Here is a tiny trained network, its code and every weight. The questions are about switching its units off for an input and a class, where a switched-off unit gives its printed mean instead of its output.

import numpy as np


def w(rows, s, z=0):
    codes = np.array(rows[::2]) - 128.0
    scale = np.full(codes.shape[1], s)
    scale[-1] = z or s
    return codes * scale


def f(y):
    return y / 2 * (1 + np.tanh(0.7978845608 * (y + 0.044715 * y**3)))


def log_softmax(a):
    a = a - a.max(-1, keepdims=True)
    return a - np.log(np.exp(a).sum(-1, keepdims=True))


def net(x, mask):
    res = np.array(x, float).reshape(1, 5) / 4 @ E
    y = f(res @ A[0][:, :-1].T + A[0][:, -1])
    res = res + np.where(mask, y, B[0][:, -1]) @ B[0][:, :-1]
    return log_softmax(res[-1] @ U[:, :-1].T + U[:, -1])


A, B = {}, {}
E = w([
[87,80,112,204,81],'x0',
[84,99,157,180,186],'x1',
[91,104,81,85,160],'x2',
[251,106,100,142,162],'x3',
[172,82,193,97,114],'x4',
],0.013)
A[0] = w([
[165,144,99,67,179,103],'N1',
[122,7,135,191,188,236],'N2',
[208,182,79,146,1,116],'N3',
[60,142,107,135,137,183],'N4',
[155,136,90,108,62,56],'N5',
[43,162,56,76,13,156],'N6',
[159,121,94,61,192,90],'N7',
[156,57,199,126,65,253],'N8',
[205,184,130,20,158,210],'N9',
[67,165,28,113,136,151],'N10',
[179,74,80,189,132,166],'N11',
[183,167,76,159,40,158],'N12',
[169,197,154,171,148,99],'N13',
[67,146,213,187,204,181],'N14',
],0.01,0.0044)
B[0] = w([
[222,149,122,158,142,184],'N1',
[73,107,78,53,186,212],'N2',
[110,142,71,135,55,212],'N3',
[28,155,171,174,162,180],'N4',
[107,120,80,107,125,154],'N5',
[98,64,147,208,153,217],'N6',
[220,175,140,156,169,182],'N7',
[128,102,129,7,85,201],'N8',
[201,133,164,157,103,253],'N9',
[123,96,179,233,153,192],'N10',
[155,101,56,119,133,186],'N11',
[125,157,89,166,51,190],'N12',
[77,153,91,143,137,156],'N13',
[91,185,156,59,158,207],'N14',
],0.011,0.013)
U = w([
[83,56,154,235,193,180],'0',
[149,54,177,82,78,121],'1',
[88,254,164,125,184,222],'2',
[208,174,143,172,175,117],'3',
[64,159,60,113,120,113],'4',
[60,86,68,122,144,85],'5',
[126,140,48,179,11,172],'6',
[116,54,28,134,245,3],'7',
],0.011,0.0027)

Each question gives the input, the list of numbers given to net, and the class t.
The units are the neurons (one row each of A and B). Each row of codes is followed by its name. A weight is (code - 128) times the scale printed after its matrix; where a second scale follows, it is the last column's (A, B and U).
mask holds one flag per neuron, in row order. A switched-off neuron (its flag False) gives its mean, the last column of its row in B, instead of its output. The means were averaged over made-up inputs and are rounded, as every weight is.
A unit's drop is (log p(t) with every unit on - log p(t) with that unit switched off) / (log p(t) with every unit on - log p(t) with every unit switched off).
The circuit of an input: a set's keep is (log p(t) with only the set's units on - log p(t) with every unit switched off) / (log p(t) with every unit on - log p(t) with every unit switched off). Starting from the 12 units with the biggest drops (on a tie, the unit counted first), units are removed one at a time, each time the one whose removal leaves the highest keep (on an exact tie, the one counted first), for as long as the keep stays at least 0.8.
units of the circuit, in order: the units of the circuit, biggest drop first
k most important neurons: the k neurons with the biggest drops, biggest first
drop of u: that unit's drop, to one decimal
input [-2,8,0,2,-1], class 7: units of the circuit, in order => (N2)
input [-8,2,4,-6,-2], class 0: 3 most important neurons => (N10; N6; N8)
input [2,5,-8,-3,5], class 1: 2 most important neurons => (N8; N4)
input [-1,0,2,-7,4], class 0: 3 most important neurons => (N6; N2; N3)
input [1,3,-2,3,-6], class 7: units of the circuit, in order => (N9; N11)
input [1,6,-1,-1,-6], class 2: 2 most important neurons => (N14; N6)
input [8,8,-6,-3,-2], class 4: units of the circuit, in order => (N2; N14)
input [-4,8,-3,3,5], class 7: 2 most important neurons => (N2; N4)
input [0,-2,7,5,-7], class 3: units of the circuit, in order => (N7; N2)
input [5,-5,8,2,-2], class 0: units of the circuit, in order => (N10; N6)
input [-2,3,-2,-5,-5], class 0: 2 most important neurons => (N10; N6)
input [6,3,-7,1,4], class 4: units of the circuit, in order => (N2; N6)
input [4,0,8,2,-2], class 0: 2 most important neurons => (N10; N8)
input [-5,-3,-6,4,0], class 6: units of the circuit, in order => (N3)
input [-8,1,4,-3,4], class 3: drop of N11 => 0.0
input [5,6,-1,-1,-2], class 7: drop of N2 => 0.9
input [5,5,-7,2,7], class 1: drop of N9 => -0.1
